Below is a small trained network, with its code and all its weights. Each question gives an input and a class and asks what happens when units are switched off, that is, made to give their printed mean instead of their output.

import numpy as np


def w(rows, s, z=0):
    codes = np.array(rows[::2]) - 128.0
    scale = np.full(codes.shape[1], s)
    scale[-1] = z or s
    return codes * scale


def norm(h):
    return h / np.sqrt((h * h).mean(-1, keepdims=True) + 1e-5)


def f(y):
    return np.maximum(y, 0)


def log_softmax(a):
    a = a - a.max(-1, keepdims=True)
    return a - np.log(np.exp(a).sum(-1, keepdims=True))


def net(x, mask):
    res = np.array(x, float).reshape(1, 5) / 4 @ E
    u = 0
    for l in range(3):
        y = f(norm(res) @ A[l][:, :-1].T + A[l][:, -1])
        res = res + np.where(mask[u : u + 12], y, B[l][:, -1]) @ B[l][:, :-1]
        u += 12
    return log_softmax(norm(res)[-1] @ U[:, :-1].T + U[:, -1])


A, B = {}, {}
E = w([
[85,214,78,153],'x0',
[157,40,41,78],'x1',
[49,211,152,61],'x2',
[116,75,85,46],'x3',
[255,83,107,73],'x4',
],0.0047)
A[0] = w([
[145,49,18,81,254],'0.n1',
[93,125,209,202,153],'0.n2',
[36,222,157,184,120],'0.n3',
[96,174,60,203,80],'0.n4',
[178,254,48,66,65],'0.n5',
[157,48,61,196,116],'0.n6',
[29,90,176,155,128],'0.n7',
[103,5,211,62,93],'0.n8',
[88,208,66,190,139],'0.n9',
[88,45,98,169,90],'0.n10',
[77,247,49,22,64],'0.n11',
[177,196,87,236,41],'0.n12',
],0.0067,0.0017)
B[0] = w([
[130,188,196,136,253],'0.n1',
[159,241,173,75,187],'0.n2',
[102,101,87,46,221],'0.n3',
[124,46,86,136,173],'0.n4',
[73,163,73,253,178],'0.n5',
[42,128,157,161,196],'0.n6',
[210,90,104,146,187],'0.n7',
[41,109,104,140,202],'0.n8',
[60,87,103,139,191],'0.n9',
[60,147,44,194,170],'0.n10',
[62,186,180,188,214],'0.n11',
[93,170,166,90,172],'0.n12',
],0.0049,0.0055)
A[1] = w([
[152,118,87,121,106],'1.n1',
[167,147,84,110,249],'1.n2',
[141,77,127,135,80],'1.n3',
[148,138,85,6,140],'1.n4',
[105,123,121,153,204],'1.n5',
[147,134,153,95,143],'1.n6',
[108,89,95,56,89],'1.n7',
[103,79,129,146,219],'1.n8',
[101,109,91,139,100],'1.n9',
[108,156,117,99,131],'1.n10',
[172,186,191,129,242],'1.n11',
[146,105,121,180,136],'1.n12',
],0.011,0.0012)
B[1] = w([
[148,204,165,129,152],'1.n1',
[173,121,254,190,165],'1.n2',
[29,121,167,155,173],'1.n3',
[82,193,86,167,220],'1.n4',
[181,24,171,72,242],'1.n5',
[115,61,138,197,175],'1.n6',
[88,167,91,126,222],'1.n7',
[109,137,57,176,238],'1.n8',
[94,113,123,183,223],'1.n9',
[89,190,165,55,224],'1.n10',
[202,84,169,139,254],'1.n11',
[118,192,139,98,190],'1.n12',
],0.0052,0.0032)
A[2] = w([
[110,142,41,173,110],'2.n1',
[59,198,102,139,52],'2.n2',
[89,137,186,106,214],'2.n3',
[160,169,56,41,124],'2.n4',
[175,163,118,113,61],'2.n5',
[108,126,84,6,201],'2.n6',
[219,125,145,97,207],'2.n7',
[80,18,70,91,161],'2.n8',
[114,9,130,50,142],'2.n9',
[89,254,127,223,195],'2.n10',
[114,181,77,184,167],'2.n11',
[114,63,148,167,250],'2.n12',
],0.0088,0.0024)
B[2] = w([
[124,105,69,164,173],'2.n1',
[114,194,130,168,208],'2.n2',
[152,77,124,63,191],'2.n3',
[184,143,205,39,135],'2.n4',
[223,54,87,139,132],'2.n5',
[176,47,219,98,166],'2.n6',
[164,39,84,196,154],'2.n7',
[33,216,85,223,183],'2.n8',
[3,136,114,155,148],'2.n9',
[151,27,147,75,254],'2.n10',
[138,156,229,135,185],'2.n11',
[197,156,98,177,183],'2.n12',
],0.005,0.0088)
U = w([
[65,138,55,222,168],'0',
[205,145,47,81,39],'1',
[217,199,24,63,2],'2',
[100,181,187,27,160],'3',
[251,103,158,178,150],'4',
],0.013,0.0091)

Each question gives the input, the list of numbers given to net, and the class t.
The units are the neurons (one row each of A and B). Each row of codes is followed by its name. A weight is (code - 128) times the scale printed after its matrix; where a second scale follows, it is the last column's (A, B and U).
mask holds one flag per neuron, layer by layer. A switched-off neuron (its flag False) gives its mean, the last column of its row in B, instead of its output. The means were averaged over made-up inputs and are rounded, as every weight is.
A unit's drop is (log p(t) with every unit on - log p(t) with that unit switched off) / (log p(t) with every unit on - log p(t) with every unit switched off).
The circuit of an input: a set's keep is (log p(t) with only the set's units on - log p(t) with every unit switched off) / (log p(t) with every unit on - log p(t) with every unit switched off). Starting from the 12 units with the biggest drops (on a tie, the unit counted first), units are removed one at a time, each time the one whose removal leaves the highest keep (on an exact tie, the one counted first), for as long as the keep stays at least 0.8.
circuit, biggest first: the units of the circuit, biggest drop first
k most important neurons: the k neurons with the biggest drops, biggest first
k most important neurons of layer l: the k neurons of layer l with the biggest drops, biggest first
drop when u is switched off: that unit's drop, to one decimal
input [-3,-1,0,1,-7], class 3: circuit, biggest first -> (0.n2; 0.n3; 0.n5)
input [1,-8,7,-2,8], class 4: circuit, biggest first -> (1.n11)
input [-8,6,5,-2,7], class 0: 2 most important neurons of layer 1 -> (1.n6; 1.n10)
input [-2,-5,3,-4,5], class 4: 2 most important neurons -> (1.n11; 2.n7)
input [-4,-3,2,6,-1], class 0: 2 most important neurons of layer 0 -> (0.n8; 0.n2)
input [5,-6,-5,3,-2], class 3: 2 most important neurons of layer 0 -> (0.n2; 0.n12)
input [-1,6,-2,-2,3], class 0: 2 most important neurons of layer 0 -> (0.n6; 0.n2)
input [1,2,1,3,2], class 3: 2 most important neurons of layer 0 -> (0.n1; 0.n7)
input [4,0,1,4,2], class 3: 2 most important neurons -> (0.n1; 2.n10)
input [-7,7,6,-2,-3], class 0: 2 most important neurons -> (0.n2; 0.n8)
input [4,-3,-5,-6,1], class 4: 2 most important neurons -> (1.n11; 0.n8)
input [-2,-6,-3,1,-7], class 3: drop when 0.n2 is switched off -> 2.3
input [-6,6,3,0,2], class 0: drop when 0.n2 is switched off -> 0.1
input [-7,1,2,-6,-3], class 4: most important neuron -> (0.n2)
input [7,1,-1,1,6], class 4: drop when 2.n10 is switched off -> 0.2
input [-3,-2,0,-5,-1], class 4: 2 most important neurons -> (1.n11; 2.n7)
